Below is a small trained network, with its code and all its weights. Each question gives an input and a class and asks what happens when units are switched off, that is, made to give their printed mean instead of their output.

import numpy as np


def w(rows, s, z=0):
    codes = np.array(rows[::2]) - 128.0
    scale = np.full(codes.shape[1], s)
    scale[-1] = z or s
    return codes * scale


def f(y):
    return y / 2 * (1 + np.tanh(0.7978845608 * (y + 0.044715 * y**3)))


def log_softmax(a):
    a = a - a.max(-1, keepdims=True)
    return a - np.log(np.exp(a).sum(-1, keepdims=True))


def net(x, mask):
    res = np.array(x, float).reshape(1, 5) / 4 @ E
    y = f(res @ A[0][:, :-1].T + A[0][:, -1])
    res = res + np.where(mask, y, B[0][:, -1]) @ B[0][:, :-1]
    return log_softmax(res[-1] @ U[:, :-1].T + U[:, -1])


A, B = {}, {}
E = w([
[128,129,126],'x0',
[128,129,129],'x1',
[174,2,91],'x2',
[89,105,17],'x3',
[23,115,237],'x4',
],0.0064)
A[0] = w([
[196,172,73,2],'n1',
[188,143,202,77],'n2',
[135,217,110,112],'n3',
[159,54,125,150],'n4',
[50,202,120,103],'n5',
[87,106,154,89],'n6',
[132,176,127,98],'n7',
[124,215,109,105],'n8',
[54,69,168,49],'n9',
[54,102,155,29],'n10',
[192,154,63,96],'n11',
[143,52,134,126],'n12',
[124,148,135,35],'n13',
[52,140,30,141],'n14',
[130,35,139,96],'n15',
[206,163,101,58],'n16',
[201,126,201,42],'n17',
[117,125,116,2],'n18',
[157,133,161,62],'n19',
[150,137,143,53],'n20',
[68,98,157,83],'n21',
[196,134,196,86],'n22',
[66,99,161,51],'n23',
[178,147,97,46],'n24',
[160,130,168,111],'n25',
[155,145,175,23],'n26',
[202,140,194,34],'n27',
[65,100,168,31],'n28',
[218,165,110,79],'n29',
[136,119,161,98],'n30',
[1,104,44,78],'n31',
[107,184,129,108],'n32',
],0.0098,0.0042)
B[0] = w([
[72,192,107,175],'n1',
[183,159,113,174],'n2',
[108,122,210,197],'n3',
[119,166,251,216],'n4',
[139,124,212,230],'n5',
[95,146,100,151],'n6',
[114,130,157,136],'n7',
[113,146,226,192],'n8',
[36,152,105,201],'n9',
[53,163,98,161],'n10',
[68,136,118,235],'n11',
[123,159,217,190],'n12',
[116,160,145,89],'n13',
[210,232,173,253],'n14',
[119,183,250,191],'n15',
[30,168,109,173],'n16',
[176,243,155,152],'n17',
[120,171,137,76],'n18',
[140,154,125,108],'n19',
[120,157,129,92],'n20',
[69,155,87,177],'n21',
[179,204,135,169],'n22',
[64,157,91,166],'n23',
[72,184,133,137],'n24',
[153,148,120,142],'n25',
[139,165,134,111],'n26',
[166,194,122,142],'n27',
[62,146,88,167],'n28',
[12,137,92,189],'n29',
[131,156,122,128],'n30',
[200,211,121,226],'n31',
[119,129,174,163],'n32',
],0.024,0.0029)
U = w([
[90,172,105,114],'0',
[137,127,214,31],'1',
[204,207,99,66],'2',
[145,137,138,250],'3',
[150,137,136,248],'4',
[181,76,88,98],'5',
[173,114,8,48],'6',
],0.011,0.014)

Each question gives the input, the list of numbers given to net, and the class t.
The units are the neurons (one row each of A and B). Each row of codes is followed by its name. A weight is (code - 128) times the scale printed after its matrix; where a second scale follows, it is the last column's (A, B and U).
mask holds one flag per neuron, in row order. A switched-off neuron (its flag False) gives its mean, the last column of its row in B, instead of its output. The means were averaged over made-up inputs and are rounded, as every weight is.
A unit's drop is (log p(t) with every unit on - log p(t) with that unit switched off) / (log p(t) with every unit on - log p(t) with every unit switched off).
The circuit of an input: a set's keep is (log p(t) with only the set's units on - log p(t) with every unit switched off) / (log p(t) with every unit on - log p(t) with every unit switched off). Starting from the 12 units with the biggest drops (on a tie, the unit counted first), units are removed one at a time, each time the one whose removal leaves the highest keep (on an exact tie, the one counted first), for as long as the keep stays at least 0.8.
units of the circuit, in order: the units of the circuit, biggest drop first
unit that matters most: the unit with the biggest drop
k most important neurons: the k neurons with the biggest drops, biggest first
drop of u: that unit's drop, to one decimal
input [-1,-5,6,-8,-7], class 2: units of the circuit, in order : n17
input [6,0,5,5,-7], class 0: units of the circuit, in order : n11, n1
input [1,-5,5,-6,4], class 2: units of the circuit, in order : n17, n22, n2
input [4,-4,5,3,0], class 1: units of the circuit, in order : n4, n15
input [-3,3,-4,3,-2], class 1: units of the circuit, in order : n8, n3
input [-3,-3,7,6,-2], class 1: 2 most important neurons : n4, n15
input [-4,2,-4,0,-6], class 0: units of the circuit, in order : n29, n16
input [6,1,-1,8,-1], class 2: 2 most important neurons : n14, n31
input [-1,8,7,-8,7], class 2: units of the circuit, in order : n17, n22
input [0,1,-7,-7,-8], class 0: 2 most important neurons : n29, n16
input [-2,0,-6,6,-1], class 1: units of the circuit, in order : n5, n8
input [7,1,8,3,-5], class 1: 3 most important neurons : n4, n15, n12
input [-3,2,0,7,4], class 2: 2 most important neurons : n31, n14
input [-2,-3,-3,7,-4], class 2: 2 most important neurons : n14, n31
input [-4,-5,6,-3,3], class 1: unit that matters most : n15
input [-6,-7,1,8,6], class 2: 2 most important neurons : n31, n14
input [-5,3,-8,-4,4], class 1: 4 most important neurons : n5, n8, n3, n32
input [-5,-5,7,4,-4], class 1: 3 most important neurons : n4, n15, n12
input [1,-2,-7,-8,8], class 0: drop of n31 : 0.1
input [2,-1,8,0,-4], class 1: unit that matters most : n4
input [4,-1,-3,-5,8], class 0: drop of n10 : 0.0
input [-1,7,5,8,-5], class 2: drop of n14 : 0.8
input [5,1,4,7,-1], class 2: drop of n31 : 0.3
